Below is a small trained network, with its code and all its weights. Each question gives an input and a class and asks what happens when units are switched off, that is, made to give their printed mean instead of their output.

import numpy as np


def w(rows, s, z=0):
    codes = np.array(rows[::2]) - 128.0
    scale = np.full(codes.shape[1], s)
    scale[-1] = z or s
    return codes * scale


def f(y):
    return y / 2 * (1 + np.tanh(0.7978845608 * (y + 0.044715 * y**3)))


def log_softmax(a):
    a = a - a.max(-1, keepdims=True)
    return a - np.log(np.exp(a).sum(-1, keepdims=True))


def net(x, mask):
    res = np.array(x, float).reshape(1, 7) / 4 @ E
    y = f(res @ A[0][:, :-1].T + A[0][:, -1])
    res = res + np.where(mask, y, B[0][:, -1]) @ B[0][:, :-1]
    return log_softmax(res[-1] @ U[:, :-1].T + U[:, -1])


A, B = {}, {}
E = w([
[60,36,151,67,128,182,214],'x0',
[161,65,132,41,209,2,173],'x1',
[54,44,103,218,58,31,62],'x2',
[154,114,27,202,238,189,210],'x3',
[141,85,174,136,120,194,25],'x4',
[236,59,40,121,58,137,126],'x5',
[228,137,233,201,140,136,184],'x6',
],0.0061)
A[0] = w([
[141,60,133,93,112,228,193,208],'n0',
[79,80,163,100,118,205,215,187],'n1',
[170,147,26,126,122,186,69,210],'n2',
[20,110,140,67,140,114,174,254],'n3',
[107,143,232,127,57,113,14,147],'n4',
[179,94,52,31,152,188,118,168],'n5',
[81,213,126,192,11,137,18,187],'n6',
[209,152,180,172,184,193,193,226],'n7',
[253,157,84,116,169,176,125,217],'n8',
[124,169,12,163,72,153,93,219],'n9',
[253,190,185,125,135,99,190,160],'n10',
[90,136,130,249,130,205,95,179],'n11',
[152,27,84,147,121,14,131,173],'n12',
[119,112,254,90,76,88,29,152],'n13',
[134,39,78,144,122,28,130,169],'n14',
[112,43,91,142,128,31,122,192],'n15',
[36,188,135,72,221,94,169,136],'n16',
[243,226,152,147,137,109,182,166],'n17',
[26,185,122,98,216,54,144,162],'n18',
[104,146,91,233,122,200,115,185],'n19',
],0.0067,0.0028)
B[0] = w([
[124,62,175,59,110,180,179,225],'n0',
[67,98,182,91,108,175,220,218],'n1',
[193,151,81,106,107,179,71,204],'n2',
[33,161,108,109,99,117,178,216],'n3',
[86,174,203,114,131,84,27,226],'n4',
[154,121,87,28,130,171,117,201],'n5',
[138,213,178,171,40,118,63,248],'n6',
[184,68,196,150,211,114,181,253],'n7',
[244,132,94,86,185,149,97,225],'n8',
[199,174,83,125,44,146,108,208],'n9',
[188,178,195,108,213,2,172,211],'n10',
[149,114,192,248,102,194,113,221],'n11',
[128,37,75,141,97,48,104,214],'n12',
[31,155,182,69,175,65,26,226],'n13',
[125,58,65,146,85,57,116,204],'n14',
[104,76,60,162,78,46,107,205],'n15',
[65,181,77,161,160,144,206,203],'n16',
[216,180,141,146,165,62,165,214],'n17',
[53,191,39,193,160,123,165,197],'n18',
[173,123,154,210,93,193,142,214],'n19',
],0.0072,0.0067)
U = w([
[114,14,43,141,76,22,106,253],'0',
[60,66,192,35,84,177,207,134],'1',
[178,206,135,206,22,159,100,49],'2',
[56,194,216,96,133,72,2,170],'3',
[225,156,173,116,236,44,188,107],'4',
[203,121,54,34,152,215,83,67],'5',
[146,40,207,228,186,216,140,39],'6',
[36,235,46,166,176,135,194,167],'7',
],0.0068,0.00079)

Each question gives the input, the list of numbers given to net, and the class t.
The units are the neurons (one row each of A and B). Each row of codes is followed by its name. A weight is (code - 128) times the scale printed after its matrix; where a second scale follows, it is the last column's (A, B and U).
mask holds one flag per neuron, in row order. A switched-off neuron (its flag False) gives its mean, the last column of its row in B, instead of its output. The means were averaged over made-up inputs and are rounded, as every weight is.
A unit's drop is (log p(t) with every unit on - log p(t) with that unit switched off) / (log p(t) with every unit on - log p(t) with every unit switched off).
The circuit of an input: a set's keep is (log p(t) with only the set's units on - log p(t) with every unit switched off) / (log p(t) with every unit on - log p(t) with every unit switched off). Starting from the 12 units with the biggest drops (on a tie, the unit counted first), units are removed one at a time, each time the one whose removal leaves the highest keep (on an exact tie, the one counted first), for as long as the keep stays at least 0.8.
units of the circuit, in order: the units of the circuit, biggest drop first
unit that matters most: the unit with the biggest drop
k most important neurons: the k neurons with the biggest drops, biggest first
drop of u: that unit's drop, to one decimal
input [7,4,3,-2,4,-6,-6], class 7: unit that matters most : n18
input [1,-6,-2,-8,-3,5,1], class 3: 2 most important neurons : n13, n4
input [4,1,-4,-3,5,-5,2], class 1: units of the circuit, in order : n6, n1
input [-2,6,-3,0,-4,1,-6], class 7: units of the circuit, in order : n18, n16
input [0,-8,-7,5,-5,3,7], class 4: 2 most important neurons : n10, n17
input [0,-6,-2,0,-6,7,4], class 4: units of the circuit, in order : n10, n17
input [-4,-1,6,8,-5,-2,5], class 6: units of the circuit, in order : n11, n19
input [3,-6,-6,0,-6,-7,6], class 4: 2 most important neurons : n10, n17
input [-3,-5,-2,-3,4,-1,8], class 3: 3 most important neurons : n4, n13, n6
input [-4,-1,-5,3,5,3,2], class 4: 3 most important neurons : n10, n7, n17
input [-5,-1,4,-7,-3,6,-5], class 3: 2 most important neurons : n6, n4
input [-5,1,3,-6,-4,5,7], class 3: 3 most important neurons : n13, n4, n7
input [4,-8,6,7,-8,6,0], class 2: 2 most important neurons : n9, n19
input [7,6,-7,-1,-4,-5,-5], class 7: units of the circuit, in order : n18
input [7,-4,2,-6,-6,-8,-2], class 7: 3 most important neurons : n18, n16, n3
input [-6,-6,-4,7,-8,8,1], class 4: 2 most important neurons : n17, n10
input [1,-3,5,-3,8,3,0], class 3: 2 most important neurons : n13, n4
input [4,-8,3,5,1,-3,-4], class 2: drop of n9 : 0.2
input [1,-4,4,0,-4,-7,8], class 6: drop of n0 : -0.1
input [-3,-8,-7,5,0,-2,5], class 4: drop of n8 : 0.2
